Here is a tiny trained network, its code and every weight. The questions are about switching its units off for an input and a class, where a switched-off unit gives its printed mean instead of its output.

import numpy as np


def w(rows, s, z=0):
    codes = np.array(rows[::2]) - 128.0
    scale = np.full(codes.shape[1], s)
    scale[-1] = z or s
    return codes * scale


def f(y):
    return y / 2 * (1 + np.tanh(0.7978845608 * (y + 0.044715 * y**3)))


def log_softmax(a):
    a = a - a.max(-1, keepdims=True)
    return a - np.log(np.exp(a).sum(-1, keepdims=True))


def net(x, mask):
    res = np.array(x, float).reshape(1, 5) / 4 @ E
    y = f(res @ A[0][:, :-1].T + A[0][:, -1])
    res = res + np.where(mask, y, B[0][:, -1]) @ B[0][:, :-1]
    return log_softmax(res[-1] @ U[:, :-1].T + U[:, -1])


A, B = {}, {}
E = w([
[122,121,127,125],'x0',
[87,211,109,27],'x1',
[32,168,189,171],'x2',
[254,255,161,157],'x3',
[105,110,116,128],'x4',
],0.0076)
A[0] = w([
[37,48,85,92,246],'neuron 0',
[95,208,95,63,81],'neuron 1',
[156,109,92,65,53],'neuron 2',
[33,190,169,184,60],'neuron 3',
[62,142,224,152,119],'neuron 4',
[179,87,63,112,85],'neuron 5',
[188,212,98,99,200],'neuron 6',
[45,135,174,110,69],'neuron 7',
[151,97,170,229,95],'neuron 8',
[143,182,133,60,254],'neuron 9',
[185,189,176,166,122],'neuron 10',
[45,191,157,198,87],'neuron 11',
[180,69,140,228,87],'neuron 12',
[99,192,107,38,62],'neuron 13',
[12,214,131,132,249],'neuron 14',
[168,209,78,178,75],'neuron 15',
[216,170,174,122,193],'neuron 16',
[191,135,94,92,143],'neuron 17',
[141,99,151,170,59],'neuron 18',
[150,220,146,217,189],'neuron 19',
[114,223,95,111,178],'neuron 20',
[141,63,116,138,98],'neuron 21',
[48,1,181,141,179],'neuron 22',
[166,65,33,70,218],'neuron 23',
[165,62,170,216,77],'neuron 24',
[112,201,16,79,71],'neuron 25',
[168,140,45,129,202],'neuron 26',
[68,94,91,85,88],'neuron 27',
[158,62,156,186,71],'neuron 28',
[104,115,199,157,46],'neuron 29',
[185,110,54,122,113],'neuron 30',
[200,94,146,8,59],'neuron 31',
[137,101,103,195,63],'neuron 32',
[98,104,97,75,254],'neuron 33',
[65,185,117,217,101],'neuron 34',
[100,43,187,84,57],'neuron 35',
[159,195,175,158,58],'neuron 36',
],0.009,0.0033)
B[0] = w([
[125,87,130,161,255],'neuron 0',
[105,153,52,102,165],'neuron 1',
[185,177,151,83,135],'neuron 2',
[193,158,210,77,172],'neuron 3',
[191,121,209,126,171],'neuron 4',
[220,127,204,78,148],'neuron 5',
[92,106,168,147,186],'neuron 6',
[144,161,86,105,163],'neuron 7',
[97,157,48,85,168],'neuron 8',
[99,126,102,177,180],'neuron 9',
[84,71,104,108,175],'neuron 10',
[254,137,194,86,169],'neuron 11',
[74,204,78,104,178],'neuron 12',
[111,152,31,86,164],'neuron 13',
[170,144,117,162,216],'neuron 14',
[57,63,153,67,158],'neuron 15',
[33,108,144,171,185],'neuron 16',
[144,121,164,133,151],'neuron 17',
[128,211,30,67,134],'neuron 18',
[67,89,157,155,190],'neuron 19',
[116,112,78,138,171],'neuron 20',
[126,175,145,119,153],'neuron 21',
[107,167,153,150,250],'neuron 22',
[144,152,195,165,191],'neuron 23',
[83,228,81,75,175],'neuron 24',
[145,170,122,110,157],'neuron 25',
[140,127,177,155,155],'neuron 26',
[64,118,152,108,174],'neuron 27',
[152,152,55,61,160],'neuron 28',
[144,137,144,67,136],'neuron 29',
[180,108,184,113,148],'neuron 30',
[158,141,146,109,148],'neuron 31',
[130,190,70,69,140],'neuron 32',
[109,172,136,197,187],'neuron 33',
[191,56,152,71,155],'neuron 34',
[122,101,166,87,166],'neuron 35',
[128,107,145,99,157],'neuron 36',
],0.006,0.0095)
U = w([
[88,190,28,58,50],'0',
[213,91,202,65,56],'1',
[97,102,119,186,254],'2',
[40,70,140,185,49],'3',
[112,165,120,250,195],'4',
],0.011,0.0044)

Each question gives the input, the list of numbers given to net, and the class t.
The units are the neurons (one row each of A and B). Each row of codes is followed by its name. A weight is (code - 128) times the scale printed after its matrix; where a second scale follows, it is the last column's (A, B and U).
mask holds one flag per neuron, in row order. A switched-off neuron (its flag False) gives its mean, the last column of its row in B, instead of its output. The means were averaged over made-up inputs and are rounded, as every weight is.
A unit's drop is (log p(t) with every unit on - log p(t) with that unit switched off) / (log p(t) with every unit on - log p(t) with every unit switched off).
The circuit of an input: a set's keep is (log p(t) with only the set's units on - log p(t) with every unit switched off) / (log p(t) with every unit on - log p(t) with every unit switched off). Starting from the 12 units with the biggest drops (on a tie, the unit counted first), units are removed one at a time, each time the one whose removal leaves the highest keep (on an exact tie, the one counted first), for as long as the keep stays at least 0.8.
circuit, biggest first: the units of the circuit, biggest drop first
unit that matters most: the unit with the biggest drop
k most important neurons: the k neurons with the biggest drops, biggest first
drop of u: that unit's drop, to one decimal
input [5,0,-4,-5,6], class 4: 2 most important neurons	(neuron 33; neuron 23)
input [7,-2,-5,6,-3], class 2: circuit, biggest first	(neuron 16; neuron 10)
input [7,-5,8,7,-1], class 1: unit that matters most	neuron 11
input [-7,4,-6,4,2], class 2: 3 most important neurons	(neuron 16; neuron 9; neuron 11)
input [-6,-7,8,6,-6], class 1: circuit, biggest first	(neuron 11; neuron 34)
input [-2,-3,7,-7,7], class 1: circuit, biggest first	(neuron 11; neuron 3; neuron 4)
input [-1,-3,5,6,4], class 3: circuit, biggest first	(neuron 19; neuron 10; neuron 15)
input [-4,-2,7,7,6], class 1: circuit, biggest first	(neuron 11; neuron 34)
input [8,2,-6,6,-1], class 2: circuit, biggest first	(neuron 16; neuron 6)
input [-6,0,7,5,-7], class 1: 2 most important neurons	(neuron 11; neuron 3)
input [6,3,6,-5,7], class 4: 3 most important neurons	(neuron 14; neuron 33; neuron 22)
input [5,5,-5,7,2], class 3: 3 most important neurons	(neuron 16; neuron 6; neuron 15)
input [-2,6,-4,7,4], class 3: 2 most important neurons	(neuron 6; neuron 16)
input [-5,-6,-7,-6,0], class 1: circuit, biggest first	(neuron 5)
input [2,-6,2,8,5], class 3: 2 most important neurons	(neuron 19; neuron 16)
input [6,-7,8,0,-3], class 1: 2 most important neurons	(neuron 11; neuron 4)
input [-3,5,7,-6,3], class 1: drop of neuron 4	0.2
input [5,-5,-5,7,-6], class 3: drop of neuron 6	0.1
input [-4,4,-3,-1,8], class 4: drop of neuron 15	0.1
input [5,-2,-7,-6,3], class 1: unit that matters most	neuron 5
